Below is a small trained network, with its code and all its weights. Each question gives an input and a target symbol and asks what happens when units are switched off, that is, made to give their printed mean instead of their output.

import numpy as np


def w(rows, s, z=0):
    codes = np.array(rows[::2]) - 128.0
    scale = np.full(codes.shape[1], s)
    scale[-1] = z or s
    return codes * scale


def f(y):
    return np.maximum(y, 0)


def softmax(a):
    e = np.exp(a - a.max(-1, keepdims=True))
    return e / e.sum(-1, keepdims=True)


def log_softmax(a):
    a = a - a.max(-1, keepdims=True)
    return a - np.log(np.exp(a).sum(-1, keepdims=True))


def net(x, mask):
    ids = ['αβγεζηθλμξπστφψω'.index(c) for c in x.split()]
    T = len(ids)
    res = E[ids] + P[:T]
    u = 0
    for l in range(2):
        q, k, v = (res @ M[l].T for M in (Q, K, V))
        z = softmax(np.where(np.tri(T) > 0, q @ k.T / 3**0.5, -1e9)) @ v
        res = res + np.where(mask[u], z, O[l][:, -1]) @ O[l][:, :-1]
        u += 1
        y = f(res @ A[l][:, :-1].T + A[l][:, -1])
        res = res + np.where(mask[u : u + 16], y, B[l][:, -1]) @ B[l][:, :-1]
        u += 16
    return log_softmax(res[-1] @ U[:, :-1].T + U[:, -1])


Q, K, V, O, A, B = {}, {}, {}, {}, {}, {}
E = w([
[128,153,76,118,167],'α',
[122,136,90,128,136],'β',
[111,111,91,146,251],'γ',
[144,129,125,109,157],'ε',
[127,154,92,120,125],'ζ',
[144,125,117,156,67],'η',
[136,143,121,120,111],'θ',
[158,113,141,163,68],'λ',
[158,150,106,152,64],'μ',
[178,74,205,174,110],'ξ',
[169,81,156,175,196],'π',
[152,114,144,125,127],'σ',
[96,81,154,126,136],'τ',
[137,134,95,153,73],'φ',
[145,160,91,115,149],'ψ',
[170,135,151,150,69],'ω',
],0.023)
P = w([
[106,132,105,169,128],'0',
[220,253,181,217,192],'1',
[112,141,158,68,134],'2',
[100,110,93,198,125],'3',
[236,237,160,226,210],'4',
[136,120,138,42,125],'5',
[102,93,94,196,130],'6',
[247,219,157,230,220],'7',
[161,96,121,11,114],'8',
[102,79,100,195,142],'9',
[254,210,149,231,238],'10',
[167,84,116,1,110],'11',
[99,68,106,198,149],'12',
],0.014)
Q[0] = w([
[7,21,107,158,98],'0.h1',
[157,97,84,175,142],'0.h1',
[47,142,121,103,100],'0.h1',
],0.015)
K[0] = w([
[38,158,207,251,164],'0.h1',
[172,32,136,133,223],'0.h1',
[92,210,109,152,143],'0.h1',
],0.013)
V[0] = w([
[155,124,171,40,98],'0.h1',
[110,149,107,95,135],'0.h1',
[136,2,232,147,206],'0.h1',
],0.0071)
O[0] = w([
[157,170,197,37,91,110],'0.h1',
[108,230,79,195,84,74],'0.h1',
[248,49,2,130,144,252],'0.h1',
],0.0049,0.0027)
A[0] = w([
[23,120,73,45,119,131],'0.n1',
[136,149,93,39,81,177],'0.n2',
[47,78,188,116,45,147],'0.n3',
[175,153,163,136,177,69],'0.n4',
[146,124,188,143,116,163],'0.n5',
[162,140,109,164,216,60],'0.n6',
[26,65,127,81,65,143],'0.n7',
[113,59,133,158,49,146],'0.n8',
[141,137,208,12,124,30],'0.n9',
[128,152,136,99,30,99],'0.n10',
[197,160,185,113,139,2],'0.n11',
[131,208,177,161,135,73],'0.n12',
[118,64,104,125,118,216],'0.n13',
[186,121,183,144,109,109],'0.n14',
[180,125,164,182,96,52],'0.n15',
[179,181,96,158,109,24],'0.n16',
],0.011,0.0064)
B[0] = w([
[4,107,157,170,165,169],'0.n1',
[1,105,190,128,80,199],'0.n2',
[221,102,86,86,115,170],'0.n3',
[115,94,154,168,79,211],'0.n4',
[161,163,86,130,131,199],'0.n5',
[126,148,122,72,65,255],'0.n6',
[134,21,115,223,46,163],'0.n7',
[110,185,70,90,155,216],'0.n8',
[164,170,133,56,198,185],'0.n9',
[127,156,115,142,64,173],'0.n10',
[102,105,95,189,154,196],'0.n11',
[120,143,193,144,115,214],'0.n12',
[147,111,81,186,144,241],'0.n13',
[121,141,55,88,135,223],'0.n14',
[79,153,143,53,151,217],'0.n15',
[123,40,174,124,195,192],'0.n16',
],0.0092,0.0076)
Q[1] = w([
[157,157,99,247,148],'1.h1',
[243,187,115,180,206],'1.h1',
[178,209,207,149,93],'1.h1',
],0.012)
K[1] = w([
[77,19,36,63,134],'1.h1',
[104,49,106,8,129],'1.h1',
[80,152,134,92,56],'1.h1',
],0.014)
V[1] = w([
[128,255,75,42,232],'1.h1',
[222,146,100,148,42],'1.h1',
[165,203,209,46,10],'1.h1',
],0.0061)
O[1] = w([
[152,198,113,108,193,119],'1.h1',
[251,130,144,160,124,162],'1.h1',
[157,167,152,132,113,2],'1.h1',
],0.012,0.0047)
A[1] = w([
[63,110,112,159,175,175],'1.n1',
[110,86,76,134,115,55],'1.n2',
[166,178,136,117,60,110],'1.n3',
[158,83,83,130,151,135],'1.n4',
[115,202,151,143,124,255],'1.n5',
[137,98,156,176,39,56],'1.n6',
[123,185,69,129,162,64],'1.n7',
[122,71,205,157,190,167],'1.n8',
[129,139,128,182,224,92],'1.n9',
[181,177,86,133,79,115],'1.n10',
[81,149,149,187,75,148],'1.n11',
[42,90,171,189,124,122],'1.n12',
[178,96,163,194,112,103],'1.n13',
[191,101,183,87,163,66],'1.n14',
[158,59,249,91,149,187],'1.n15',
[129,168,223,13,121,156],'1.n16',
],0.012,0.0093)
B[1] = w([
[134,136,175,50,141,244],'1.n1',
[86,171,119,162,175,218],'1.n2',
[85,123,87,114,120,192],'1.n3',
[137,153,176,153,78,254],'1.n4',
[124,73,83,137,119,238],'1.n5',
[125,96,136,138,249,175],'1.n6',
[124,53,129,180,116,178],'1.n7',
[91,139,124,89,134,178],'1.n8',
[141,182,103,89,125,186],'1.n9',
[84,130,179,73,130,203],'1.n10',
[127,142,201,163,121,195],'1.n11',
[210,101,130,128,118,221],'1.n12',
[106,182,131,110,92,188],'1.n13',
[104,113,159,91,99,156],'1.n14',
[101,84,57,122,117,189],'1.n15',
[164,180,133,190,151,235],'1.n16',
],0.012,0.013)
U = w([
[149,193,217,85,184,65],'α',
[150,97,200,93,75,120],'β',
[135,134,119,44,193,105],'γ',
[92,167,70,137,228,136],'ε',
[188,150,204,177,72,110],'ζ',
[34,120,155,118,102,74],'η',
[158,152,110,230,54,172],'θ',
[81,119,100,61,56,132],'λ',
[45,197,192,165,107,30],'μ',
[250,130,128,78,125,178],'ξ',
[168,94,123,136,1,146],'π',
[240,114,32,163,148,254],'σ',
[156,55,95,99,123,163],'τ',
[129,84,136,191,151,187],'φ',
[157,214,177,172,173,66],'ψ',
[154,227,140,103,89,105],'ω',
],0.0082,0.0064)

Each question gives the input, a string of symbols that net reads in full, and the target symbol t.
The units are the heads (3 rows each of Q, K, V and O) and the neurons (one row each of A and B). Each row of codes is followed by its name. A weight is (code - 128) times the scale printed after its matrix; where a second scale follows, it is the last column's (O, A, B and U).
mask holds one flag per unit, layer by layer, with each layer's heads first. A switched-off unit (its flag False) gives its mean, the last column of its rows in O or B, instead of its output. The means were averaged over made-up inputs and are rounded, as every weight is.
A unit's drop is (log p(t) with every unit on - log p(t) with that unit switched off) / (log p(t) with every unit on - log p(t) with every unit switched off).
The circuit of an input: a set's keep is (log p(t) with only the set's units on - log p(t) with every unit switched off) / (log p(t) with every unit on - log p(t) with every unit switched off). Starting from the 12 units with the biggest drops (on a tie, the unit counted first), units are removed one at a time, each time the one whose removal leaves the highest keep (on an exact tie, the one counted first), for as long as the keep stays at least 0.8.
circuit, biggest first: the units of the circuit, biggest drop first
unit that matters most: the unit with the biggest drop
k most important neurons: the k neurons with the biggest drops, biggest first
k most important neurons of layer l: the k neurons of layer l with the biggest drops, biggest first
input α α ψ, target ψ: unit that matters most : 1.n16
input λ η ξ, target ξ: circuit, biggest first : [1.h1 0.n2 0.n3]
input ω ξ α ω ω μ η θ ω η φ ψ, target ψ: circuit, biggest first : [1.n16 0.h1 0.n9]
input ω π η β, target θ: circuit, biggest first : [1.n4 0.h1 0.n13]
input ω λ ε τ ω ω β ω σ, target σ: circuit, biggest first : [1.n15 1.n1 1.h1]
input η ω ω μ φ τ τ, target φ: 3 most important neurons of layer 1 : [1.n2 1.n6 1.n12]
input φ φ ω ω θ ξ β ε β λ, target σ: circuit, biggest first : [1.h1 0.n8 0.h1]
input μ ω ω, target ω: 3 most important neurons of layer 0 : [0.n15 0.n14 0.n5]
input μ β ζ, target ζ: 2 most important neurons : [1.n12 1.n11]
input ψ θ ε ζ ω ε, target ε: 3 most important neurons of layer 1 : [1.n16 1.n15 1.n4]
input α ω β ω π β β τ σ ξ, target σ: circuit, biggest first : [0.h1 0.n13]
input ε ζ ω μ ω ε γ σ ω λ β ω ζ, target ε: 2 most important neurons : [1.n2 0.n4]
input λ θ φ ξ π ζ η β μ γ γ η ξ, target σ: 3 most important neurons : [0.n6 0.n2 0.n8]
input σ ε λ π β ω η φ π α, target θ: most important neuron : [1.n4]
input β ξ τ ψ τ ζ η, target φ: 2 most important neurons : [1.n2 0.n7]
input γ η ω α β ζ ξ π ζ μ τ γ θ, target ε: circuit, biggest first : [1.h1 0.h1]
input η π φ μ φ μ ζ, target θ: 2 most important neurons of layer 0 : [0.n15 0.n9]
input α ζ μ ω λ α, target α: 2 most important neurons of layer 0 : [0.n1 0.n15]
input ζ μ θ ω γ α η μ θ τ ε ξ ε, target σ: 4 most important neurons of layer 0 : [0.n14 0.n1 0.n2 0.n15]
input ζ λ α τ π γ β μ μ π ε, target μ: unit that matters most : 0.h1
input λ γ α α λ, target α: 2 most important neurons : [1.n1 0.n16]
input φ ξ φ α σ γ λ β μ λ β λ τ, target φ: 2 most important neurons of layer 1 : [1.n2 1.n4]
input ξ θ π, target π: 2 most important neurons : [1.n4 0.n6]
input α γ ξ τ α ω τ ω ω α, target φ: 4 most important neurons of layer 1 : [1.n2 1.n4 1.n12 1.n9]
input α ε ζ φ θ β, target β: 3 most important neurons : [1.n12 0.n1 0.n8]
input β ω ξ ε ξ ω β φ, target ω: 3 most important neurons : [0.n9 1.n10 0.n10]
input η ψ μ ω, target λ: 3 most important neurons of layer 1 : [1.n10 1.n3 1.n16]
input β ω γ α σ σ σ τ ω ζ σ, target ω: 3 most important neurons of layer 1 : [1.n10 1.n16 1.n13]
